Here is a tiny trained network, its code and every weight. The questions are about switching its units off for an input and a class, where a switched-off unit gives its printed mean instead of its output.

import numpy as np


def w(rows, s, z=0):
    codes = np.array(rows[::2]) - 128.0
    scale = np.full(codes.shape[1], s)
    scale[-1] = z or s
    return codes * scale


def norm(h):
    return h / np.sqrt((h * h).mean(-1, keepdims=True) + 1e-5)


def f(y):
    return np.maximum(y, 0)


def log_softmax(a):
    a = a - a.max(-1, keepdims=True)
    return a - np.log(np.exp(a).sum(-1, keepdims=True))


def net(x, mask):
    res = np.array(x, float).reshape(1, 2) / 4 @ E
    u = 0
    for l in range(4):
        y = f(norm(res) @ A[l][:, :-1].T + A[l][:, -1])
        res = res + np.where(mask[u : u + 7], y, B[l][:, -1]) @ B[l][:, :-1]
        u += 7
    return log_softmax(norm(res)[-1] @ U[:, :-1].T + U[:, -1])


A, B = {}, {}
E = w([
[105,174,127,144,188,205,61,87],'x0',
[251,178,184,193,115,135,193,124],'x1',
],0.013)
A[0] = w([
[204,200,103,142,159,74,129,153,145],'0.n1',
[128,98,107,97,57,151,139,188,117],'0.n2',
[137,60,110,115,18,122,43,176,72],'0.n3',
[181,1,197,146,88,94,62,115,21],'0.n4',
[36,183,84,48,129,153,87,131,149],'0.n5',
[222,100,76,209,158,160,89,193,145],'0.n6',
[126,118,107,120,125,83,186,132,2],'0.n7',
],0.0062,0.0033)
B[0] = w([
[91,148,159,60,213,121,89,127,207],'0.n1',
[79,121,139,96,141,89,146,39,180],'0.n2',
[160,194,123,176,205,184,197,151,179],'0.n3',
[74,134,139,114,127,122,170,105,150],'0.n4',
[254,91,163,155,124,148,111,146,255],'0.n5',
[130,124,96,74,190,96,103,159,194],'0.n6',
[103,97,129,105,123,126,157,99,154],'0.n7',
],0.0082,0.0057)
A[1] = w([
[50,92,1,102,154,130,56,145,6],'1.n1',
[120,120,97,20,181,60,156,142,92],'1.n2',
[207,86,101,110,186,148,136,135,140],'1.n3',
[164,194,140,137,102,103,101,89,6],'1.n4',
[84,87,120,55,91,75,83,174,181],'1.n5',
[68,151,142,66,180,115,125,80,105],'1.n6',
[114,135,128,231,75,123,113,120,92],'1.n7',
],0.0094,0.0024)
B[1] = w([
[164,185,223,184,192,118,112,188,230],'1.n1',
[150,131,64,65,77,140,68,96,249],'1.n2',
[124,65,159,91,49,70,83,147,254],'1.n3',
[134,56,167,134,142,160,90,190,159],'1.n4',
[62,202,225,108,223,107,198,174,210],'1.n5',
[246,54,127,197,2,123,64,147,190],'1.n6',
[65,125,154,153,188,126,138,140,128],'1.n7',
],0.0076,0.0067)
A[2] = w([
[148,118,36,122,66,114,64,87,3],'2.n1',
[137,37,146,198,56,133,152,145,85],'2.n2',
[147,108,33,254,128,233,30,77,122],'2.n3',
[79,108,68,174,131,64,211,151,139],'2.n4',
[91,150,54,87,136,100,234,122,13],'2.n5',
[179,172,198,122,135,135,169,52,156],'2.n6',
[133,120,63,118,204,181,55,138,110],'2.n7',
],0.0091,0.003)
B[2] = w([
[172,75,116,137,116,180,58,182,167],'2.n1',
[170,155,90,110,67,103,22,139,168],'2.n2',
[109,128,89,109,55,147,241,77,253],'2.n3',
[127,68,136,145,32,206,138,2,177],'2.n4',
[131,193,116,146,31,123,195,10,188],'2.n5',
[27,84,153,106,140,96,95,164,225],'2.n6',
[92,141,77,87,132,119,189,133,231],'2.n7',
],0.0078,0.0057)
A[3] = w([
[170,129,184,128,113,96,177,106,196],'3.n1',
[112,107,88,103,150,195,157,67,113],'3.n2',
[72,115,75,123,110,160,136,145,66],'3.n3',
[84,112,120,109,171,79,93,221,119],'3.n4',
[191,143,250,146,178,76,146,176,3],'3.n5',
[115,177,98,140,138,191,139,56,172],'3.n6',
[136,125,94,172,171,129,156,112,8],'3.n7',
],0.011,0.0026)
B[3] = w([
[67,124,64,156,135,195,134,119,207],'3.n1',
[97,131,180,133,65,116,175,72,189],'3.n2',
[67,220,149,151,169,101,111,116,149],'3.n3',
[163,181,143,152,191,254,97,104,205],'3.n4',
[71,186,156,114,243,190,75,97,255],'3.n5',
[137,64,52,75,47,30,210,115,188],'3.n6',
[126,150,155,178,170,133,64,153,128],'3.n7',
],0.0097,0.01)
U = w([
[78,169,181,117,225,201,77,135,218],'0',
[69,106,114,81,37,109,223,64,171],'1',
[233,52,108,85,55,133,5,166,111],'2',
[122,63,113,156,163,51,119,178,2],'3',
[154,174,98,230,125,63,136,189,28],'4',
[151,136,145,202,111,93,138,188,22],'5',
],0.014,0.0051)

Each question gives the input, the list of numbers given to net, and the class t.
The units are the neurons (one row each of A and B). Each row of codes is followed by its name. A weight is (code - 128) times the scale printed after its matrix; where a second scale follows, it is the last column's (A, B and U).
mask holds one flag per neuron, layer by layer. A switched-off neuron (its flag False) gives its mean, the last column of its row in B, instead of its output. The means were averaged over made-up inputs and are rounded, as every weight is.
A unit's drop is (log p(t) with every unit on - log p(t) with that unit switched off) / (log p(t) with every unit on - log p(t) with every unit switched off).
The circuit of an input: a set's keep is (log p(t) with only the set's units on - log p(t) with every unit switched off) / (log p(t) with every unit on - log p(t) with every unit switched off). Starting from the 12 units with the biggest drops (on a tie, the unit counted first), units are removed one at a time, each time the one whose removal leaves the highest keep (on an exact tie, the one counted first), for as long as the keep stays at least 0.8.
units of the circuit, in order: the units of the circuit, biggest drop first
unit that matters most: the unit with the biggest drop
k most important neurons: the k neurons with the biggest drops, biggest first
k most important neurons of layer l: the k neurons of layer l with the biggest drops, biggest first
drop when u is switched off: that unit's drop, to one decimal
input [3,0], class 2: 3 most important neurons of layer 1	1.n3; 1.n5; 1.n1
input [-6,-7], class 0: units of the circuit, in order	1.n1
input [-7,8], class 0: units of the circuit, in order	3.n5; 2.n3
input [3,-3], class 2: 3 most important neurons	1.n3; 0.n5; 1.n5
input [1,0], class 2: 2 most important neurons	1.n5; 1.n1
input [5,3], class 1: 2 most important neurons	1.n5; 2.n3
input [-3,1], class 2: 2 most important neurons	1.n6; 1.n2
input [3,-2], class 2: 2 most important neurons	0.n5; 1.n3
input [-7,-8], class 0: 2 most important neurons of layer 1	1.n1; 1.n5
input [-3,4], class 0: 2 most important neurons	1.n6; 2.n3
input [4,-3], class 1: 2 most important neurons of layer 1	1.n5; 1.n6
input [8,6], class 1: 2 most important neurons	2.n3; 1.n1
input [6,-3], class 1: drop when 2.n3 is switched off	0.2
input [3,3], class 2: drop when 1.n1 is switched off	1.0
input [5,4], class 1: drop when 1.n5 is switched off	1.6
input [1,-1], class 2: unit that matters most	0.n5
